Below is a small trained network, with its code and all its weights. Each question gives an input and a class and asks what happens when units are switched off, that is, made to give their printed mean instead of their output.

import numpy as np


def w(rows, s, z=0):
    codes = np.array(rows[::2]) - 128.0
    scale = np.full(codes.shape[1], s)
    scale[-1] = z or s
    return codes * scale


def norm(h):
    return h / np.sqrt((h * h).mean(-1, keepdims=True) + 1e-5)


def f(y):
    return np.maximum(y, 0)


def log_softmax(a):
    a = a - a.max(-1, keepdims=True)
    return a - np.log(np.exp(a).sum(-1, keepdims=True))


def net(x, mask):
    res = np.array(x, float).reshape(1, 4) / 4 @ E
    u = 0
    for l in range(4):
        y = f(norm(res) @ A[l][:, :-1].T + A[l][:, -1])
        res = res + np.where(mask[u : u + 5], y, B[l][:, -1]) @ B[l][:, :-1]
        u += 5
    return log_softmax(norm(res)[-1] @ U[:, :-1].T + U[:, -1])


A, B = {}, {}
E = w([
[117,123,140,121,142,161],'x0',
[27,181,102,199,133,112],'x1',
[153,102,172,197,195,77],'x2',
[127,151,117,3,202,72],'x3',
],0.0052)
A[0] = w([
[216,91,127,100,160,91,42],'L0N1',
[136,89,8,90,152,157,117],'L0N2',
[75,209,74,97,231,95,1],'L0N3',
[254,64,124,160,93,193,137],'L0N4',
[52,33,209,143,88,149,166],'L0N5',
],0.0061,0.003)
B[0] = w([
[78,143,191,81,189,186,186],'L0N1',
[131,33,158,102,72,142,186],'L0N2',
[157,2,82,196,102,101,222],'L0N3',
[84,67,33,168,139,39,254],'L0N4',
[106,140,131,161,122,75,206],'L0N5',
],0.0076,0.0039)
A[1] = w([
[136,115,32,150,110,201,48],'L1N1',
[135,254,195,176,134,203,148],'L1N2',
[157,142,155,185,244,93,145],'L1N3',
[133,122,23,108,127,192,4],'L1N4',
[40,58,61,161,182,134,154],'L1N5',
],0.0055,0.0019)
B[1] = w([
[24,94,3,105,202,204,162],'L1N1',
[158,123,60,49,165,88,145],'L1N2',
[220,93,175,186,241,105,187],'L1N3',
[141,75,71,196,171,117,150],'L1N4',
[172,161,47,74,113,57,255],'L1N5',
],0.0055,0.006)
A[2] = w([
[104,51,136,201,51,77,76],'L2N1',
[191,108,254,183,151,109,217],'L2N2',
[184,137,193,139,74,138,85],'L2N3',
[179,153,163,89,163,138,5],'L2N4',
[104,171,47,102,40,81,21],'L2N5',
],0.0071,0.0026)
B[2] = w([
[95,121,154,78,192,177,252],'L2N1',
[52,165,68,83,101,201,204],'L2N2',
[117,60,98,127,154,76,128],'L2N3',
[105,121,197,131,213,127,145],'L2N4',
[2,121,99,92,180,139,245],'L2N5',
],0.0065,0.0046)
A[3] = w([
[80,110,185,71,177,67,226],'L3N1',
[191,107,117,66,67,158,66],'L3N2',
[41,254,116,215,111,156,155],'L3N3',
[184,128,94,243,166,91,84],'L3N4',
[156,79,202,49,29,135,3],'L3N5',
],0.0075,0.0024)
B[3] = w([
[110,123,177,182,94,189,254],'L3N1',
[110,172,185,122,114,21,150],'L3N2',
[205,191,152,70,101,168,211],'L3N3',
[204,143,142,139,113,80,204],'L3N4',
[113,179,179,141,10,69,150],'L3N5',
],0.011,0.0057)
U = w([
[46,75,46,83,90,106,252],'0',
[186,96,120,210,155,42,189],'1',
[91,249,75,82,66,185,8],'2',
[232,230,129,126,97,119,112],'3',
[85,130,213,83,9,80,114],'4',
[117,94,226,130,159,161,49],'5',
],0.015,0.0024)

Each question gives the input, the list of numbers given to net, and the class t.
The units are the neurons (one row each of A and B). Each row of codes is followed by its name. A weight is (code - 128) times the scale printed after its matrix; where a second scale follows, it is the last column's (A, B and U).
mask holds one flag per neuron, layer by layer. A switched-off neuron (its flag False) gives its mean, the last column of its row in B, instead of its output. The means were averaged over made-up inputs and are rounded, as every weight is.
A unit's drop is (log p(t) with every unit on - log p(t) with that unit switched off) / (log p(t) with every unit on - log p(t) with every unit switched off).
The circuit of an input: a set's keep is (log p(t) with only the set's units on - log p(t) with every unit switched off) / (log p(t) with every unit on - log p(t) with every unit switched off). Starting from the 12 units with the biggest drops (on a tie, the unit counted first), units are removed one at a time, each time the one whose removal leaves the highest keep (on an exact tie, the one counted first), for as long as the keep stays at least 0.8.
units of the circuit, in order: the units of the circuit, biggest drop first
most important unit: the unit with the biggest drop
top k neurons: the k neurons with the biggest drops, biggest first
k most important neurons of layer l: the k neurons of layer l with the biggest drops, biggest first
input [-5,3,4,-7], class 3: most important unit -> L3N3
input [-8,-8,2,1], class 5: top 2 neurons -> [L0N1 L0N3]
input [-7,5,1,0], class 3: units of the circuit, in order -> [L0N4 L3N3]
input [3,8,5,0], class 3: units of the circuit, in order -> [L0N4 L3N3]
input [-3,-6,0,1], class 4: top 3 neurons -> [L0N1 L2N5 L1N1]
input [-4,3,0,-5], class 2: units of the circuit, in order -> [L1N3 L3N3]
input [8,2,0,-7], class 2: top 3 neurons -> [L1N3 L3N3 L2N1]
input [1,1,8,-6], class 3: units of the circuit, in order -> [L2N2 L0N3 L3N3]
input [-4,-4,2,8], class 5: top 2 neurons -> [L0N1 L2N4]
input [-4,-7,1,8], class 5: units of the circuit, in order -> [L1N5 L3N1]
input [-7,8,-2,-8], class 2: units of the circuit, in order -> [L3N3 L2N1]
input [6,-6,0,-7], class 0: top 3 neurons -> [L1N3 L2N1 L0N3]
input [0,7,0,-4], class 2: top 2 neurons -> [L2N5 L1N3]
input [-2,-6,1,5], class 5: top 3 neurons -> [L0N1 L2N4 L0N3]
input [-1,-5,-6,1], class 4: units of the circuit, in order -> [L3N2]
input [-6,1,5,-1], class 3: top 2 neurons -> [L2N2 L0N4]
input [2,8,0,-1], class 2: top 2 neurons -> [L3N3 L2N5]
input [-4,0,0,1], class 4: top 2 neurons -> [L0N4 L3N1]
input [7,-8,4,-3], class 1: top 2 neurons -> [L0N4 L2N5]
input [2,-2,-5,-8], class 0: most important unit -> L0N4
input [3,6,1,-1], class 3: 2 most important neurons of layer 0 -> [L0N2 L0N4]
input [4,1,0,-2], class 2: 2 most important neurons of layer 3 -> [L3N3 L3N4]
